Here is a tiny trained network, its code and every weight. The questions are about switching its units off for an input and a target symbol, where a switched-off unit gives its printed mean instead of its output.

import numpy as np


def w(rows, s, z=0):
    codes = np.array(rows[::2]) - 128.0
    scale = np.full(codes.shape[1], s)
    scale[-1] = z or s
    return codes * scale


def f(y):
    return y / 2 * (1 + np.tanh(0.7978845608 * (y + 0.044715 * y**3)))


def softmax(a):
    e = np.exp(a - a.max(-1, keepdims=True))
    return e / e.sum(-1, keepdims=True)


def log_softmax(a):
    a = a - a.max(-1, keepdims=True)
    return a - np.log(np.exp(a).sum(-1, keepdims=True))


def net(x, mask):
    ids = ['αβγδεζηθλμξπσφψω'.index(c) for c in x.split()]
    T = len(ids)
    res = E[ids] + P[:T]
    r = res
    for j in range(2):
        rows = slice(3 * j, 3 * j + 3)
        q, k, v = (r @ M[0][rows].T for M in (Q, K, V))
        z = softmax(np.where(np.tri(T) > 0, q @ k.T / 3**0.5, -1e9)) @ v
        o = O[0][rows]
        res = res + np.where(mask[j], z, o[:, -1]) @ o[:, :-1]
    y = f(res @ A[0][:, :-1].T + A[0][:, -1])
    res = res + np.where(mask[2:18], y, B[0][:, -1]) @ B[0][:, :-1]
    return log_softmax(res[-1] @ U[:, :-1].T + U[:, -1])


Q, K, V, O, A, B = {}, {}, {}, {}, {}, {}
E = w([
[117,187,197,99,88],'α',
[80,50,106,144,62],'β',
[1,115,100,73,144],'γ',
[112,187,143,124,115],'δ',
[188,114,113,56,96],'ε',
[117,87,141,7,134],'ζ',
[118,190,149,143,88],'η',
[180,91,80,138,67],'θ',
[105,182,135,149,122],'λ',
[85,147,66,202,108],'μ',
[86,139,131,161,85],'ξ',
[64,172,152,135,116],'π',
[86,151,127,130,86],'σ',
[112,166,149,80,118],'φ',
[121,176,140,142,108],'ψ',
[120,155,121,145,79],'ω',
],0.021)
P = w([
[188,55,120,163,160],'0',
[140,124,131,145,138],'1',
[108,149,108,130,90],'2',
[94,155,91,124,70],'3',
[84,163,80,112,56],'4',
[73,169,66,100,48],'5',
[69,173,49,93,30],'6',
[64,174,43,75,15],'7',
[49,186,45,89,14],'8',
[52,184,51,70,2],'9',
[55,192,78,80,10],'10',
],0.0065)
Q[0] = w([
[225,139,140,157,122],'head 0',
[221,2,193,169,148],'head 0',
[77,234,208,133,61],'head 0',
[129,31,93,142,251],'head 1',
[43,145,175,149,62],'head 1',
[132,62,70,96,240],'head 1',
],0.0083)
K[0] = w([
[72,88,163,169,178],'head 0',
[123,196,174,212,254],'head 0',
[104,86,14,66,118],'head 0',
[127,128,187,197,168],'head 1',
[74,77,110,99,98],'head 1',
[129,172,217,184,127],'head 1',
],0.0087)
V[0] = w([
[196,116,140,49,135],'head 0',
[63,89,156,114,180],'head 0',
[113,9,117,113,88],'head 0',
[141,204,138,202,131],'head 1',
[60,134,119,80,185],'head 1',
[201,61,78,101,104],'head 1',
],0.011)
O[0] = w([
[202,152,69,35,157,92],'head 0',
[25,6,83,85,199,64],'head 0',
[105,36,99,3,2,254],'head 0',
[137,151,218,177,144,44],'head 1',
[46,178,54,134,181,144],'head 1',
[186,47,50,157,116,137],'head 1',
],0.008,0.0042)
A[0] = w([
[169,95,193,162,104,122],'neuron 0',
[175,23,176,82,145,169],'neuron 1',
[59,127,113,40,160,37],'neuron 2',
[79,191,200,132,193,71],'neuron 3',
[95,84,144,70,91,126],'neuron 4',
[236,152,105,143,117,255],'neuron 5',
[130,167,176,26,81,55],'neuron 6',
[120,132,11,205,107,159],'neuron 7',
[169,160,158,141,71,128],'neuron 8',
[62,154,162,160,85,129],'neuron 9',
[78,113,38,98,107,77],'neuron 10',
[73,83,227,210,136,150],'neuron 11',
[154,89,38,124,56,89],'neuron 12',
[222,167,125,99,166,137],'neuron 13',
[173,182,131,211,177,11],'neuron 14',
[108,151,133,254,160,106],'neuron 15',
],0.0082,0.0043)
B[0] = w([
[155,131,107,201,88,149],'neuron 0',
[79,179,47,101,139,145],'neuron 1',
[192,117,129,234,142,182],'neuron 2',
[148,151,211,14,156,186],'neuron 3',
[136,164,113,169,168,199],'neuron 4',
[73,254,160,73,72,176],'neuron 5',
[131,16,110,159,215,202],'neuron 6',
[184,39,150,102,228,190],'neuron 7',
[210,140,121,197,144,185],'neuron 8',
[203,78,149,184,119,209],'neuron 9',
[129,159,166,157,109,230],'neuron 10',
[81,94,196,173,25,191],'neuron 11',
[99,141,193,93,180,247],'neuron 12',
[72,131,213,192,191,145],'neuron 13',
[161,159,137,211,239,148],'neuron 14',
[31,96,111,168,182,179],'neuron 15',
],0.0064,0.014)
U = w([
[139,142,154,125,149,253],'α',
[34,104,109,79,37,44],'β',
[134,122,78,210,161,26],'γ',
[110,157,146,136,146,72],'δ',
[114,173,142,59,140,62],'ε',
[192,77,119,103,231,79],'ζ',
[226,76,217,117,156,19],'η',
[95,225,81,56,62,163],'θ',
[129,151,143,144,136,74],'λ',
[115,113,125,150,71,172],'μ',
[107,47,140,93,60,190],'ξ',
[43,140,169,90,111,89],'π',
[145,179,64,189,60,93],'σ',
[2,220,31,153,112,166],'φ',
[151,158,127,157,134,80],'ψ',
[227,128,91,152,81,249],'ω',
],0.0077,0.0061)

Each question gives the input, a string of symbols that net reads in full, and the target symbol t.
The units are the heads (3 rows each of Q, K, V and O) and the neurons (one row each of A and B). Each row of codes is followed by its name. A weight is (code - 128) times the scale printed after its matrix; where a second scale follows, it is the last column's (O, A, B and U).
mask holds one flag per unit, heads first, then neurons. A switched-off unit (its flag False) gives its mean, the last column of its rows in O or B, instead of its output. The means were averaged over made-up inputs and are rounded, as every weight is.
A unit's drop is (log p(t) with every unit on - log p(t) with that unit switched off) / (log p(t) with every unit on - log p(t) with every unit switched off).
The circuit of an input: a set's keep is (log p(t) with only the set's units on - log p(t) with every unit switched off) / (log p(t) with every unit on - log p(t) with every unit switched off). Starting from the 12 units with the biggest drops (on a tie, the unit counted first), units are removed one at a time, each time the one whose removal leaves the highest keep (on an exact tie, the one counted first), for as long as the keep stays at least 0.8.
circuit, biggest first: the units of the circuit, biggest drop first
unit that matters most: the unit with the biggest drop
k most important neurons: the k neurons with the biggest drops, biggest first
heads that matter: for each layer, one digit per head in row order, 1 if its drop is at least 0.15 and else 0, layers parted by /
input ψ α α ω ω α ζ α μ, target ζ: circuit, biggest first	[neuron 7; head 1]
input α π π, target π: unit that matters most	head 1
input α ξ φ ω ψ θ μ, target ω: circuit, biggest first	[head 0; head 1]
input ξ α ε α μ π ε, target θ: 3 most important neurons	[neuron 5; neuron 9; neuron 2]
input ω α ξ α μ μ, target γ: circuit, biggest first	[head 0; neuron 7]
input α μ α π, target π: circuit, biggest first	[head 0; head 1; neuron 3; neuron 11]
input α π β α ω ε δ ξ μ μ α, target θ: 4 most important neurons	[neuron 5; neuron 9; neuron 7; neuron 2]
input π δ ψ ε δ, target θ: circuit, biggest first	[neuron 5; head 0]
input θ φ α, target ω: 3 most important neurons	[neuron 8; neuron 6; neuron 0]
input σ ζ η α δ, target ζ: circuit, biggest first	[head 0; head 1; neuron 7]
input γ α α δ ψ ε α α α ω ω, target θ: circuit, biggest first	[head 0; neuron 5]
input ζ μ ω ζ, target ζ: circuit, biggest first	[neuron 6; head 0]
input θ ξ μ φ ξ δ ω, target ω: 2 most important neurons	[neuron 8; neuron 15]
input ε η λ μ μ θ ε μ α λ π, target θ: circuit, biggest first	[head 0; neuron 9]
input β μ μ ζ α, target ζ: 2 most important neurons	[neuron 6; neuron 2]
input α γ α ζ ω γ α η α α ξ, target φ: heads that matter	01
input σ γ ξ γ, target φ: heads that matter	01
input φ ω σ ω θ ω α μ α λ π, target ω: circuit, biggest first	[head 0; neuron 8; head 1]
input ω α π α ω μ ω, target σ: 2 most important neurons	[neuron 12; neuron 7]
input ζ δ ξ λ, target ζ: heads that matter	11
input ζ γ ω, target ζ: circuit, biggest first	[neuron 7; head 1; head 0]
input β α ψ α α μ δ δ α λ, target ξ: circuit, biggest first	[head 0]
input π ζ ω α, target ζ: circuit, biggest first	[head 0; neuron 6]
input σ α σ σ γ σ α π, target φ: circuit, biggest first	[head 1]
input π α μ μ σ α ω ε η, target θ: 2 most important neurons	[neuron 5; neuron 9]
input β β α, target ξ: 2 most important neurons	[neuron 6; neuron 5]
input ω λ ζ ψ ξ ω ω, target ζ: unit that matters most	neuron 7
